Here is a tiny trained network, its code and every weight. The questions are about switching its units off for an input and a class, where a switched-off unit gives its printed mean instead of its output.

import numpy as np


def w(rows, s, z=0):
    codes = np.array(rows[::2]) - 128.0
    scale = np.full(codes.shape[1], s)
    scale[-1] = z or s
    return codes * scale


def norm(h):
    return h / np.sqrt((h * h).mean(-1, keepdims=True) + 1e-5)


def f(y):
    return np.maximum(y, 0)


def log_softmax(a):
    a = a - a.max(-1, keepdims=True)
    return a - np.log(np.exp(a).sum(-1, keepdims=True))


def net(x, mask):
    res = np.array(x, float).reshape(1, 5) / 4 @ E
    u = 0
    for l in range(2):
        y = f(norm(res) @ A[l][:, :-1].T + A[l][:, -1])
        res = res + np.where(mask[u : u + 7], y, B[l][:, -1]) @ B[l][:, :-1]
        u += 7
    return log_softmax(norm(res)[-1] @ U[:, :-1].T + U[:, -1])


A, B = {}, {}
E = w([
[115,165,158,168,96,136,147,112,150,140],'x0',
[148,176,53,109,81,205,147,145,71,106],'x1',
[134,99,98,138,104,84,137,122,108,144],'x2',
[71,147,111,202,175,146,13,78,17,157],'x3',
[140,157,163,126,228,133,255,89,42,178],'x4',
],0.0091)
A[0] = w([
[109,168,60,131,62,218,150,146,71,111,2],'L0N0',
[58,151,39,211,152,167,1,80,114,141,75],'L0N1',
[106,118,147,171,133,190,119,150,125,112,96],'L0N2',
[108,122,129,155,85,124,70,120,129,78,22],'L0N3',
[91,42,222,179,165,61,80,97,194,116,76],'L0N4',
[174,146,42,142,67,221,108,143,105,103,8],'L0N5',
[103,131,115,111,38,118,82,158,177,62,62],'L0N6',
],0.0095,0.004)
B[0] = w([
[93,16,178,183,132,164,149,147,112,16,186],'L0N0',
[135,152,156,88,55,111,119,66,103,174,248],'L0N1',
[83,128,24,109,167,77,73,71,153,103,148],'L0N2',
[149,125,122,77,225,85,60,232,35,180,169],'L0N3',
[73,36,118,217,99,220,127,156,127,2,214],'L0N4',
[17,11,173,204,108,105,130,150,168,51,187],'L0N5',
[186,246,65,122,201,93,179,189,168,140,209],'L0N6',
],0.0078,0.011)
A[1] = w([
[79,178,163,117,96,104,66,72,69,147,94],'L1N0',
[183,187,73,138,107,124,99,103,114,132,95],'L1N1',
[145,144,103,71,95,125,198,184,254,90,146],'L1N2',
[123,150,147,132,216,154,229,49,56,125,137],'L1N3',
[121,143,101,112,89,103,38,192,168,107,88],'L1N4',
[164,128,157,52,75,102,159,90,143,71,89],'L1N5',
[132,158,210,134,142,123,39,91,51,102,3],'L1N6',
],0.0094,0.0035)
B[1] = w([
[194,87,108,30,175,183,140,98,158,154,201],'L1N0',
[121,126,121,138,59,126,153,111,97,65,142],'L1N1',
[101,95,96,101,97,144,60,36,46,193,254],'L1N2',
[157,196,130,156,122,87,102,201,169,120,226],'L1N3',
[181,246,226,169,213,101,238,192,127,162,206],'L1N4',
[79,82,135,89,144,148,103,90,169,115,156],'L1N5',
[93,105,84,104,61,133,150,97,180,155,193],'L1N6',
],0.011,0.01)
U = w([
[133,86,117,52,126,142,101,12,81,216,255],'0',
[180,215,147,139,186,63,148,237,99,160,26],'1',
[95,29,161,193,130,160,135,167,103,10,50],'2',
],0.011,0.00065)

Each question gives the input, the list of numbers given to net, and the class t.
The units are the neurons (one row each of A and B). Each row of codes is followed by its name. A weight is (code - 128) times the scale printed after its matrix; where a second scale follows, it is the last column's (A, B and U).
mask holds one flag per neuron, layer by layer. A switched-off neuron (its flag False) gives its mean, the last column of its row in B, instead of its output. The means were averaged over made-up inputs and are rounded, as every weight is.
A unit's drop is (log p(t) with every unit on - log p(t) with that unit switched off) / (log p(t) with every unit on - log p(t) with every unit switched off).
The circuit of an input: a set's keep is (log p(t) with only the set's units on - log p(t) with every unit switched off) / (log p(t) with every unit on - log p(t) with every unit switched off). Starting from the 12 units with the biggest drops (on a tie, the unit counted first), units are removed one at a time, each time the one whose removal leaves the highest keep (on an exact tie, the one counted first), for as long as the keep stays at least 0.8.
units of the circuit, in order: the units of the circuit, biggest drop first
most important unit: the unit with the biggest drop
top k neurons: the k neurons with the biggest drops, biggest first
top k neurons in layer l: the k neurons of layer l with the biggest drops, biggest first
drop when u is switched off: that unit's drop, to one decimal
input [-6,2,-5,-4,-8], class 1: units of the circuit, in order	L1N4
input [3,-2,-6,-7,-7], class 0: top 2 neurons	L1N2, L1N3
input [-1,-8,-5,-5,7], class 2: top 4 neurons	L0N6, L0N4, L1N4, L0N3
input [-6,2,2,-6,6], class 0: top 4 neurons	L1N2, L1N4, L0N3, L1N5
input [0,-7,-7,-4,6], class 2: top 4 neurons	L0N6, L0N4, L1N4, L0N3
input [1,-4,-2,4,-5], class 1: top 2 neurons	L1N4, L1N2
input [-8,-3,-8,4,-6], class 1: top 2 neurons in layer 1	L1N4, L1N2
input [1,-3,-3,-5,-6], class 1: top 2 neurons	L1N4, L0N1
input [6,7,1,5,8], class 1: top 2 neurons	L1N3, L0N4
input [-8,-8,8,-3,6], class 2: top 3 neurons in layer 0	L0N4, L0N6, L0N3
input [6,8,-6,1,-8], class 1: top 2 neurons	L1N4, L0N6
input [7,-6,3,5,8], class 1: top 4 neurons	L1N3, L1N2, L0N5, L0N0
input [8,5,-3,-7,5], class 0: top 2 neurons in layer 1	L1N2, L1N4
input [-1,7,3,5,4], class 2: units of the circuit, in order	L0N0
input [4,6,6,-6,-6], class 0: top 2 neurons in layer 1	L1N2, L1N3
input [1,5,-6,0,4], class 2: top 2 neurons in layer 0	L0N0, L0N6
input [0,-8,5,5,3], class 2: top 2 neurons	L0N4, L1N2
input [2,-6,-3,5,3], class 2: top 2 neurons in layer 0	L0N4, L0N3
input [8,6,2,-6,2], class 0: top 2 neurons	L1N2, L0N4
input [5,8,-3,3,2], class 2: most important unit	L0N0
input [-6,2,6,-5,-4], class 0: top 2 neurons in layer 1	L1N2, L1N3
input [-8,0,-8,-7,5], class 0: drop when L1N2 is switched off	0.8
input [1,-4,-3,-1,-8], class 1: drop when L1N4 is switched off	0.1
input [0,-6,-6,-1,3], class 2: drop when L0N4 is switched off	0.9
input [0,1,-7,4,8], class 1: drop when L1N3 is switched off	1.9
